[[128 128 141 134 128 121 120 128 128 127 124]
 [128 127 118 127 128 132 122 128 128 128 127]
 [127 128 108 123 128 129 128 128 128 128 129]
 [129 128 128 132 128 122 132 128 128 127 127]
 [129 128 155 133 128 125 127 128 128 128 126]]
|
[[129 128 155 133 128 125 127 128 128 128 126]
 [128 128 141 134 128 121 120 128 128 127 124]
 [128 127 118 127 128 132 122 128 128 128 127]
 [127 128 108 123 128 129 128 128 128 128 129]
 [129 128 128 132 128 122 132 128 128 127 127]]

[[131 113 139 126 133]
 [103 137 118 123 113]
 [152 152 134 135 144]
 [145 113 116 133 109]
 [137  98 144 122 137]
 [147 124 137 131 136]
 [103 143 125 123 121]
 [145 112 116 132 114]
 [111 125 125 124 117]]
|
[[111 125 125 124 117]
 [131 113 139 126 133]
 [103 137 118 123 113]
 [152 152 134 135 144]
 [145 113 116 133 109]
 [137  98 144 122 137]
 [147 124 137 131 136]
 [103 143 125 123 121]
 [145 112 116 132 114]]

[[127 128 133 128 131 132 125 127 130 128]
 [138 128 126 126 103 134 128 132 126 128]
 [129 126 127 128 114 128 130 135 129 127]
 [126 126 131 126 130 128 126 128 132 129]
 [121 127 123 134 124 130 133 129 127 127]
 [125 126 125 129 129 123 128 131 129 125]]
|
[[125 126 125 129 129 123 128 131 129 125]
 [127 128 133 128 131 132 125 127 130 128]
 [138 128 126 126 103 134 128 132 126 128]
 [129 126 127 128 114 128 130 135 129 127]
 [126 126 131 126 130 128 126 128 132 129]
 [121 127 123 134 124 130 133 129 127 127]]

[[115 129 133 133 127 136 137 138 133 122 134 124]
 [132 112 122 135 127 123 129 121 128 138 146 129]
 [127 123 120 124 118 139 121 128 128 125 132 122]
 [134 127 119 130 136 119 133 129 129 122 121 129]
 [123 158 115 126 123 125 122 136 115 132 133 127]
 [125 150 129 124 128 127 127 125 124 138 140 121]
 [137 122 134 126 135 120 123 130 125 125 139 128]
 [123 122 136 133 127 135 122 124 136 128 123 131]]
|
[[123 122 136 133 127 135 122 124 136 128 123 131]
 [115 129 133 133 127 136 137 138 133 122 134 124]
 [132 112 122 135 127 123 129 121 128 138 146 129]
 [127 123 120 124 118 139 121 128 128 125 132 122]
 [134 127 119 130 136 119 133 129 129 122 121 129]
 [123 158 115 126 123 125 122 136 115 132 133 127]
 [125 150 129 124 128 127 127 125 124 138 140 121]
 [137 122 134 126 135 120 123 130 125 125 139 128]]

[[131 135 127 132 141]
 [133 125 109 129 134]
 [140 144 140 127 111]
 [139 149 149 128 108]
 [127 134 131 136 142]
 [128 126 118 147 132]
 [132 127 141 151 147]
 [132 134 126 127 155]]
|
[[132 134 126 127 155]
 [131 135 127 132 141]
 [133 125 109 129 134]
 [140 144 140 127 111]
 [139 149 149 128 108]
 [127 134 131 136 142]
 [128 126 118 147 132]
 [132 127 141 151 147]]

[[129 130 129 131 135 127 123 128 130 156 139 130]
 [128 131 127 131 119 134 128 129 117 125 131 126]
 [126 126 133 127 120 128 132 129 138 113 131 122]
 [127 115 124 131 124 124 122 132 144 120 134 125]
 [130 109 119 129 134 119 126 123 141 137 129 127]]
|
[[130 109 119 129 134 119 126 123 141 137 129 127]
 [129 130 129 131 135 127 123 128 130 156 139 130]
 [128 131 127 131 119 134 128 129 117 125 131 126]
 [126 126 133 127 120 128 132 129 138 113 131 122]
 [127 115 124 131 124 124 122 132 144 120 134 125]]
---
[[148 138 103 122 147 149 150 140 127 147 108 121]
 [126 126 121 125 126 126 127 129 123 126 123 122]
 [135 107 114 101 137 134 124 111 142 116 105 140]
 [125 127 124 127 125 125 127 126 123 127 125 123]]
|
[[148 138 103 122 147 149 150 140 127 147 108 121]
 [135 107 114 101 137 134 124 111 142 116 105 140]
 [126 126 121 125 126 126 127 129 123 126 123 122]
 [125 127 124 127 125 125 127 126 123 127 125 123]]

[[130 120 119 117 124 124 124]
 [123 120 122 112 112 123 127]
 [105 107 145 128 123 110 106]
 [121 113 131 113 117 121 117]
 [122 129 118 121 125 138 132]
 [113 122 140 154 148 114 110]]
|
[[122 129 118 121 125 138 132]
 [130 120 119 117 124 124 124]
 [123 120 122 112 112 123 127]
 [121 113 131 113 117 121 117]
 [113 122 140 154 148 114 110]
 [105 107 145 128 123 110 106]]

[[128 136 108 125 132 140]
 [109 123 122 137 148 123]
 [113 142 127 145 122 125]
 [114 125 132 124 127 150]
 [103 126 113 129 134 129]
 [113 130 129 124 142 130]
 [126 124 124 131 138 145]]
|
[[128 136 108 125 132 140]
 [103 126 113 129 134 129]
 [109 123 122 137 148 123]
 [126 124 124 131 138 145]
 [113 142 127 145 122 125]
 [113 130 129 124 142 130]
 [114 125 132 124 127 150]]

[[138 112 102 152 122 112 131]
 [126 132 135 123 127 133 127]
 [122 133 134 121 126 128 127]
 [127 127 116 139 125 113 124]]
|
[[138 112 102 152 122 112 131]
 [127 127 116 139 125 113 124]
 [122 133 134 121 126 128 127]
 [126 132 135 123 127 133 127]]

[[108 126 139 127 153 137 123 135 134 120 130 129 125 147]
 [138 124 149 124 111 101 116 109 132 138 125 118 121 125]
 [121 120 143 132 105 148 125 132 139 131 136 149 126 123]]
|
[[108 126 139 127 153 137 123 135 134 120 130 129 125 147]
 [121 120 143 132 105 148 125 132 139 131 136 149 126 123]
 [138 124 149 124 111 101 116 109 132 138 125 118 121 125]]

[[124 130 136 120 138 124 129 127 128]
 [128 127 144 133 126 126 126 125 130]
 [120 126 124 136 118 126 129 131 129]
 [126 133 131 123 132 127 130 125 130]
 [149 121 122 127 136 127 126 120 126]
 [123 137 138 117 123 129 129 127 129]]
|
[[149 121 122 127 136 127 126 120 126]
 [120 126 124 136 118 126 129 131 129]
 [126 133 131 123 132 127 130 125 130]
 [124 130 136 120 138 124 129 127 128]
 [123 137 138 117 123 129 129 127 129]
 [128 127 144 133 126 126 126 125 130]]

[[130 143 138 107]
 [127 113 135 141]
 [133 117 148 118]
 [129 111 152 120]
 [125 130 118 141]
 [123 132 115 139]
 [130 111 130 137]
 [130 131 108 132]
 [117 138 102 138]
 [125 138 124 123]
 [111 158 125 127]]
|
[[117 138 102 138]
 [130 131 108 132]
 [123 132 115 139]
 [125 130 118 141]
 [125 138 124 123]
 [111 158 125 127]
 [130 111 130 137]
 [127 113 135 141]
 [130 143 138 107]
 [133 117 148 118]
 [129 111 152 120]]
